Each row has a hidden trait or not; one of two labels after the row says which. A new part has a new trait and new labels.
[ 14  -7  11  -4   4  22  23 -10   9  -2  -8 -10 -17   3  -5 -11  -7 -19
  -4  18   8  -9 -30 -16  -2   8 -25 -13  17  29   4  -4  12   0   8  13
 -29   1  28 -18  22 -17 -71  -9  11  -6   6  -3  20  -5   1  -2   9  32
  -2  -1  15  -6   1  15  11 -21   4  -5  -8 -87  -4] -> <62>
[  4  -6  -4  14  -9   3 -13  -6 -12   4  -3   9   1   2  -4  -9  -1  13
 -12 -48   4   2  -7 -13  17  19  23  12  -3 -24  -5  -4  -8   8  24 -17
 -31  -1  33  14  20  17 -67  -4  13 -13   5  21  10   5   8   7   6  38
  12 -12   4  -4  -4  13  -4  13  -9   5  15  49  24] -> <62>
[  6 -15  -7 -31  -2  15 -21   3   5  -2  10  -3   2   0   9 -20  13  18
 -10 -28  26 -18  15  11  -6  25 -22   4   6 -18   1   2   2   3  18   4
 -36  -9   4   4   9  18 -36 -15  -9   0 -10 -29  45   4  -2  40 -45 -14
  -8   7  10  -3   7   8  -8   6   6 -15   7 -16   2] -> <62>
[-16   6  -5   9  -8 -39 -33   6  -8   2   9 -30  16  -3   1  10  -8  -5
   9  -4   8  -8  55  -7  28 -14  22   0 -23 -23   1  -1 -27   0 -23  17
  10  15 -18   1  10  62  13   4 -14   4  -4   4 -72   3  -8  11 -25 -61
  -4  -5  20  10  -1 -23 -14  27 -18   6  12  66 -23] -> <54>
[  7   7   8  -1  -1 -22  30  -7 -17   0 -16 -18  -3   2   2  -5 -12   8
  29   3  19 -18  -8  11  -5   8  -3  -7  12 -10   0   0 -14  -4 -20 -19
   3   6  14   1   9   3  30   2  12  -2   0  13  15   1   9 -25  59 -23
   0   0  10  -2   0  -5  -2 -13 -11  12 -20  15  -1] -> <62>
[ -2   7 -17  11 -13 -23  -4   5 -19   7   0  25  12  -1   1   7   3  33
  52 -41   3   7  -6  15 -23  12  31  33 -17 -39  -6  -1  11   2  25 -30
  20   3 -22  30   7  -6   0   0  -4   4  -6  15  37  10  -4  -4   6   0
   2 -14 -23  -6  -5 -15 -11  10  15   6  -3 127  23] -> <62>
[ 11  17   1 -19  -6   7  27  -2  24  -1  10 -10  -2   0  -4 -10   2   7
  32  -3  13  -6  -1   5 -40   8 -21   7  -5 -16   6  -1   0   2   8  20
 -38 -16  12  -6   3  26  -5   3  -7  -8  -1  30  20  15   1  16 -15  -5
   9  19   0  -3  -5  -4   2 -17  11  -3 -21  -7  -2] -> <62>
[  8  -2  12  -9  -3 -17  50   4  -9   0 -15  -7   1  -2   6  -1 -14   1
  17   7 -33  -7   0   4  -9  35  10   7  17   5   0  -1  -3  -7 -15   6
   0  -3  32  -5  -3  49 -43   0   7 -18   3  15   5   1  -8 -16  -3 -31
  20  -3  -4 -10   2 -16  -1   0  14  -9 -14 -10 -29] -> <54>
[ -11  -20   -4   40    1   16  -39   -3  -13    3  -15    1    6    4
   -9   -4  -19  -15  -78  -45  -31   10   -4  -38   68   11   56  -12
    4   20  -10   -9  -17   11   14  -13  -44   11   56    8   17   30
 -114  -12   25  -20   12    8  -61  -12   15  -18    8   87   18  -23
   16   -4   -2   32    2   28  -29    4   39   14   17] -> <54>
[ 19  53   6   8 -11  10  -6  -1  37   0  37 -40  -2   0 -10 -10 -15 -41
  28  21  11  -5  -2  -4 -61  21  -7   8 -15  -2  11  -5  -1  18  30  42
 -64 -28  22  -6  14  54 -11  17  -8 -19  11  76 -32  17   2  12  15  14
  32  18  -7  -7  -3 -14  17 -31   8   3 -18  50   5] -> <54>
[  10  -23   18  -15  -10   -9  105    7   -3    5  -42   12    0   -8
    4    6   18   10   29   15  -94   -1    4  -16  -11   70   13   30
   25    1    0   -4   -5  -21  -18   24   46    6   63  -22   -3   90
 -127    7   28  -12   11   76   16    2  -17  -31  -68  -19   41  -15
  -24  -13  -12  -24   -6    5   25  -34  -13  -46  -75] -> <54>
[ -4 -13  -3  -2   7   0 -24  -4 -11  -2 -14 -16  -2   1   5   7 -10 -26
 -21  13  19  -5  -4  -5  28  22 -12 -15   9  29   0  -3   9   1  13   1
  36  13  -9  -1  24 -15 -37  -6  -3  10   2 -36   0 -12 -16 -10  16  10
 -29 -17   9  -6  11  -2   2   4  -7   3  24   0  -2] -> <62>
[  7  40   7  26  -2  -5   3  -1  18   1  20 -22  -2   0 -15   6  -7 -32
  23  33 -25  14 -12  -9 -36 -12  19   5  -7   9   5  -4   3   9   5  25
 -24 -15  15  -9   1   9   2  23   0  -4  13  58 -57   8   4 -28  27  23
  27   3 -16  -4  -7 -18  13 -25   9  16 -15  43  -5] -> <62>
[ -6 -25  -5  13   3  28   1   5  28   5  16  38  -2  -6  -6  15  22 -18
 -34   4 -53  35  10 -10  -2 -22   8  35 -18   8   1   1  27   1  21  28
  16  -7 -23 -12 -20 -27 -95   9  -1  10   9   2 -38  -1 -18  12 -93  30
   8  -9 -10   7 -14   1  -1  16  19 -28  34 -10 -17] -> <62>
[-12 -12 -17  23   4  34 -31 -19   2  -1  49  49   9   3 -10  -2   9  -6
 -16   4  82  -7  -8 -17  29 -69 -36  -3 -34 -12  -2   3  -5   6  15 -18
 -10  17 -59 -11  14 -58  74 -18   5   4 -15 -35  45  -1  30  26  19  48
 -24   2  42  16 -16  65  -6 -17 -29  11 -10 -47  45] -> <54>
[-23 -32  -2  35   9 -18 -36  -2 -36   2 -36  10   6   1   3  24  -7 -26
 -73  -5 -16  16   3 -14  80  -3  34 -27  12  34  -9  -1  -7  -2  -4 -40
  80  38 -18  11  -4 -22 -13  -7  16  14   8 -27 -41 -21   4 -32  12  18
 -23 -30   5   3   6  16  -5  32 -30   8  55   5   8] -> <62>
[ -3   3   6  20 -10   6  -3  -3   5   4   6  14   4   2 -10  -7  -2   7
 -15 -33 -21   7  -1 -14   1  -4  28   0  -6 -15  -5  -3 -22   8   3 -17
 -43  -7  47   0 -16  36 -27  10  20 -26   8  63 -32  11  32  -2 -18  34
  32   2   4   3 -14  29  -2   7 -15   7   0  30  10] -> <62>
[ -3  30  -5  12   6 -15 -52   0  -1  -1  18 -36  -9   3  -3   3 -23 -23
  -3  14  39   6  -5   0 -16 -16   6 -17  -8  15   2   0   4  19  10  -7
 -11  -7 -23  19   8 -42  89   7 -18  14   3 -19 -35   0  -1  -4  67  -7
 -19   6  -1   0  14 -19  13 -13  -5  31   7  72  33] -> <62>
[  7   2   0 -33  -2  -3   6  -2   7  -3   3  -6  -4   0   8  -8  10  19
  27 -15  29 -18   2  21 -27  10 -29   8  -4 -18   6   4   9  -1   6   4
   1  -6 -20   3   6  -4  30  -3 -13   6  -9 -13  52   5 -12  27  -5 -32
 -14  13   1  -2   7 -11  -2 -15  15   3 -15 -11   3] -> <62>
[ -6  11 -13  15   7   9 -80  -1  12  -4  25  -6  -2   2  -6   2  -2 -19
 -31  -8  31  16   6  -7   5 -33  -2  -7 -18  10   1   2  15  15  31   3
  -8  -9 -46  16  -4 -47  51   1 -23  13  -3 -34 -30  -1   0  25   7  30
 -19  10   1   7  10   6   8   4  -4  10  33  53  37] -> <62>
[  3  12   7 -20  -2 -26  30   4 -14  -8 -19 -10   4   1   8  -6  -3   7
  13   5  -6 -16  -9  10   0  52   3 -12  27   3   0  -1 -16   0  -8  -2
  -5   0  38   7   4  65 -30   0   3 -11   0  50   0   3  -3 -11  23 -34
   8   1 -14 -13   8 -15   1   0   5  -1 -17 -16 -16] -> <54>
[ -9  -6  15  -6   9  14  -2  -6  13  -3  -3 -16  -6   1   3  -6  -1 -15
 -31  11 -18  -3  11 -11  13   0 -19 -29  17  23   2   3 -19   2 -22   1
 -19   3  15 -20 -15  10 -15   2   9  -6   6  -4 -28  -8  20   8 -15 -26
  -9  14  21   6   3  21   6   3  -7  -7  22 -96  -9] -> <62>
[  -4  -17   22  -23    9   36    4   -4   15   -2   -7   -3  -14    3
    6  -20    1  -19  -56    2  -41    1    3    3   11  -14  -24  -44
   30   30   -1    5  -12    2  -19    1  -49   -5   40  -13  -41   -9
   -2   -2   10  -15    9    0  -24  -12   34    2  -13   -1    3   16
   10    8    6   34   16   -4  -10   -6   26 -127    2] -> <62>
[   7  -14   20  -10    9   23   29  -12   17   -4   -8   -8  -16    5
   -2  -15   -1  -25  -31   24    2   -8  -22  -17    6    5  -31  -30
   24   38    5   -1    1    0   -9   13  -36   -2   33  -24  -10  -17
  -47   -3   13  -14    9   -8    2   -8   18    0   -2   28   -7    5
   25    0    3   25   13  -20   -3   -5    7 -124   -3] -> <62>
[  4  22  -1   0   0   5 -36   3  18  -2  10 -26  -3   1  -4  -1  -8 -29
  -5   9  18   4   3  -2 -30   8  -5  -2  -9   7   5  -2   7  14  25  19
 -31 -16  -4   9   6  17   8   9 -17  -1   5  15 -37   4  -6  11  11   8
   3  10 -11  -4   9 -14  10 -10   3   7   7  56  11] -> <62>
[ -7 -13  -5  -1   1  17  -3   5  15   5   5  14   3  -1   0   7  13  -8
 -31  -3 -29  10   7  -4   4   4   4  15  -1   6   0   0  10   9  22  14
  13  -7  -6  -7 -10   3 -54   0   3  -1   2   4 -11   0 -13  15 -57  17
   7  -1  -5   1  -4   7  -3  10  10 -18  24   7  -9] -> <54>
[ -5   6  -3  11  -7   6  -5   4  -2   5  19  22   7   0   0  -9  11  37
   0 -47 -15  12  11   2 -13  -8  32  19 -10 -41  -9   2 -15   3  -8 -22
 -22 -11  19  11 -28  21  30   9   9 -12  -2  42  -6  11  30   1 -19   8
  29   9 -17   5 -11   7  -6  15  -5   3  -6  47  25] -> <62>
[ -5  22   7  36  -1  -8  10  -7  14   1   0   0  -1   1 -13  11 -11 -23
  -3  19 -33  17  -7 -17   0 -12  26   2  -5  18   2  -4  -5   0  -5   0
  10   1  10 -14  -9   5 -10  16  14 -11  13  44 -58   0  14 -36  24  20
  24  -7  -7   2 -10   0   6  -7  -9  10  -1  24  -4] -> <62>
[  5   1  -2 -27   4 -10  14   2   3  -2   1  -3  -3  -2   8   1   8   2
  31  26  20 -11  -1  18 -28   5 -34  -4   0  -5   6   4  13  -6  -6   9
  29  -1 -33   3   4 -25  36  -4 -17  15  -8 -17  44   3 -15   9  -7 -48
 -13   8  -5  -2  10 -18  -2 -13  12  -5 -14   2 -10] -> <62>
[  -1  -46  -10  -24    1   49   -1    6   21   -2   -4   58   14   -5
    3    9   41    9  -60  -23  -54    9   22   -5   40   25   -5   33
   -1    2   -2    0    5   -5   25   21  -35   -4    7   -8  -14   57
 -127  -14    5  -15   -3   -3   22    0   -4   47 -124   26   19   -4
   -2    0   -8   34  -11   31   23  -56   20  -61  -32] -> <54>
[  9   5   9 -12  -7 -21  48  -2 -21  -1 -13 -12   1   1   6  -8 -10  23
  34   3  -4 -21 -11   3  -5  26   2  -7  17  -7  -2  -1 -15  -8 -28  -9
  -4   8  32  -5   3  45  12  -3   9  -9   0  22  28   2   6 -18  22 -45
   6   1   1  -7   0  -8  -3  -9  -4   3 -35 -24 -14] -> <54>
[  1  18 -30  12 -17 -40  -7   4 -23   6   7  15  17  -3  -3  22  12  26
  60 -22  49   7   2  20 -20  21  29  59 -36 -49  -2  -3  17  -4  33 -19
  63   7 -49  34  30 -14  20   4 -13  14 -11   7  42  15 -36  -8  26 -11
   2 -25 -26  -8  -9 -38 -17   6  22  14 -20 127   8] -> <62>
[  11  -19    1   13   -3   10  -19  -13  -10    3  -24  -13    1    4
   -6  -11  -16  -12  -34  -34   25   -8  -20  -27   38   34    8   -7
    4   10   -2   -9    1    8   23   -5  -40   13   35    9   50    8
 -127  -17   19  -11    6   -4    5   -6   -6   10   22   73   -8  -16
   29  -12   -1   13    4   11  -12    9   17    4   10] -> <54>
[ -7  11  -3   0  -7   5   8   6   8   0  17  22   5  -1   1  -2  12  25
   9 -22 -19   9   6  12 -20 -12  20  13  -9 -28  -1   3 -10   0  -4 -10
 -31 -11  12  10 -31   2  29   9   4 -10   0  37   1  12  12   8 -20 -18
  21  10 -12  10 -10   4  -5   6   0  -4 -13  36   3] -> <62>
[-12  -9  -2  23   6  -5  -8   2 -17   2 -16   8   1   0  -2  15   2 -12
 -29   2 -20  13  -4  -8  38 -12  22 -10   7  13  -4  -1  -6  -1  -3 -13
  30  14   2   0  -6  -8   3   4   9   1   6  -8 -44 -10   4 -20  19  15
   4 -12  -3   2  -2   7   0  13  -8   4  27  16   4] -> <62>
[  3   3 -21  15 -15 -25 -10  -2 -19   5  -4  27   8   0  -1   4   5  30
  31 -35  29   4 -17  14 -18  21  27  54 -24 -52  -6  -2  19   2  39 -29
  31   3 -24  30  16  -2 -19  -1   7   4  -5  26  55  14 -15  -1  10  19
   6 -20 -19  -9  -8 -16 -11  -2  -1   6 -11 127  27] -> <62>
[-11  12  -5   6  -9 -27 -15  -2  -2  -2  -6 -27  13   0   1  13  -2 -10
  16   8  26  -9  30  -5  22   4   8  12 -18 -22   4  -1 -17  -4   4   5
  20  12 -21  -2  27  38  12   5  -5   7  -2   3 -34   4 -10   6  -9 -30
  -7  -8  20   5  -1 -14 -12  11 -14   6   8  53 -14] -> <54>
[ -3 -11  13  16  -2 -37  70 -12 -29   4 -43  24  -4   0   0  13  -5  18
  44  19 -13   0 -19  12  24 -25   4   1  12  -2  -3   1 -15 -18 -48 -33
  76  23  -4 -13  -8 -51  44   8  27   5   4  12  26  -8  14 -52  42 -26
  -7 -18  14   8 -11  -5 -10  -9 -18  15 -22 -40 -12] -> <62>
